Below are the code and all the weights of a small trained network. Each question names an input and a class and asks about switching units off, where a switched-off unit gives its printed mean instead of its output.

import numpy as np


def w(rows, s, z=0):
    codes = np.array(rows[::2]) - 128.0
    scale = np.full(codes.shape[1], s)
    scale[-1] = z or s
    return codes * scale


def norm(h):
    return h / np.sqrt((h * h).mean(-1, keepdims=True) + 1e-5)


def f(y):
    return np.maximum(y, 0)


def log_softmax(a):
    a = a - a.max(-1, keepdims=True)
    return a - np.log(np.exp(a).sum(-1, keepdims=True))


def net(x, mask):
    res = np.array(x, float).reshape(1, 3) / 4 @ E
    u = 0
    for l in range(2):
        y = f(norm(res) @ A[l][:, :-1].T + A[l][:, -1])
        res = res + np.where(mask[u : u + 4], y, B[l][:, -1]) @ B[l][:, :-1]
        u += 4
    return log_softmax(norm(res)[-1] @ U[:, :-1].T + U[:, -1])


A, B = {}, {}
E = w([
[136,26,207,178,130,210,63,141,223],'x0',
[41,119,53,220,190,184,122,110,2],'x1',
[92,19,137,87,213,166,230,56,230],'x2',
],0.0055)
A[0] = w([
[142,84,133,119,141,129,255,23,176,34],'L0N0',
[94,85,95,123,205,142,191,76,149,3],'L0N1',
[105,110,136,93,171,153,133,119,207,154],'L0N2',
[98,151,111,64,118,98,204,139,162,166],'L0N3',
],0.0092,0.0039)
B[0] = w([
[208,105,20,199,206,132,161,140,108,253],'L0N0',
[114,254,249,40,9,102,13,140,145,223],'L0N1',
[44,74,54,153,83,113,108,175,103,239],'L0N2',
[218,194,75,91,179,161,128,107,148,237],'L0N3',
],0.0096,0.0062)
A[1] = w([
[107,254,80,45,143,86,131,96,98,66],'L1N0',
[90,122,58,133,137,49,116,93,56,4],'L1N1',
[116,142,110,63,99,147,74,141,173,245],'L1N2',
[45,119,185,198,158,225,83,208,91,94],'L1N3',
],0.009,0.0019)
B[1] = w([
[131,107,166,184,130,117,137,10,195,249],'L1N0',
[49,70,163,165,195,129,178,192,173,168],'L1N1',
[105,100,209,51,64,123,141,136,65,200],'L1N2',
[168,194,101,97,158,133,158,142,103,211],'L1N3',
],0.011)
U = w([
[127,137,200,130,95,89,123,54,169,90],'0',
[204,190,50,129,182,140,137,140,98,251],'1',
[94,130,194,48,76,157,108,205,76,150],'2',
[124,8,71,129,115,135,118,197,147,99],'3',
[68,123,151,210,194,114,184,137,135,15],'4',
],0.018,0.003)

Each question gives the input, the list of numbers given to net, and the class t.
The units are the neurons (one row each of A and B). Each row of codes is followed by its name. A weight is (code - 128) times the scale printed after its matrix; where a second scale follows, it is the last column's (A, B and U).
mask holds one flag per neuron, layer by layer. A switched-off neuron (its flag False) gives its mean, the last column of its row in B, instead of its output. The means were averaged over made-up inputs and are rounded, as every weight is.
A unit's drop is (log p(t) with every unit on - log p(t) with that unit switched off) / (log p(t) with every unit on - log p(t) with every unit switched off).
The circuit of an input: a set's keep is (log p(t) with only the set's units on - log p(t) with every unit switched off) / (log p(t) with every unit on - log p(t) with every unit switched off). Starting from all 8 units, units are removed one at a time, each time the one whose removal leaves the highest keep (on an exact tie, the one counted first), for as long as the keep stays at least 0.8.
units of the circuit, in order: the units of the circuit, biggest drop first
unit that matters most: the unit with the biggest drop
top k neurons: the k neurons with the biggest drops, biggest first
top k neurons in layer l: the k neurons of layer l with the biggest drops, biggest first
drop when u is switched off: that unit's drop, to one decimal
input [8,-5,7], class 3: unit that matters most : L0N0
input [-8,5,0], class 4: top 2 neurons : (L1N1, L0N1)
input [1,-1,7], class 3: top 3 neurons : (L0N0, L0N2, L1N3)
input [-6,-4,-3], class 0: top 2 neurons : (L0N0, L1N0)
input [-5,-1,-7], class 0: top 2 neurons : (L0N0, L0N2)
input [-1,-4,5], class 1: top 2 neurons : (L0N0, L0N3)
input [3,-4,-8], class 2: top 2 neurons : (L1N0, L0N0)
input [-1,3,-6], class 4: top 2 neurons : (L0N1, L1N1)
input [2,8,-1], class 1: top 2 neurons in layer 1 : (L1N3, L1N0)
input [3,-3,3], class 3: top 2 neurons : (L0N2, L0N0)
input [-2,-7,4], class 1: top 2 neurons in layer 0 : (L0N3, L0N0)
input [6,1,-2], class 1: top 2 neurons : (L1N3, L0N1)
input [2,-6,6], class 3: top 3 neurons : (L0N2, L0N0, L1N3)
input [1,0,3], class 3: units of the circuit, in order : (L0N2)
input [4,-8,1], class 3: top 2 neurons in layer 1 : (L1N0, L1N3)
input [-5,-2,-8], class 0: top 2 neurons in layer 0 : (L0N0, L0N2)
input [0,3,5], class 0: top 3 neurons : (L0N1, L1N0, L0N0)
input [-7,-7,5], class 1: top 2 neurons in layer 0 : (L0N0, L0N3)
input [2,-6,5], class 3: top 2 neurons : (L0N2, L0N0)
input [-1,7,5], class 0: units of the circuit, in order : (L0N1)
input [-6,-6,3], class 1: top 2 neurons in layer 0 : (L0N3, L0N0)
input [8,-6,0], class 2: top 2 neurons in layer 1 : (L1N0, L1N2)
input [-8,-3,7], class 1: drop when L0N0 is switched off : 4.8
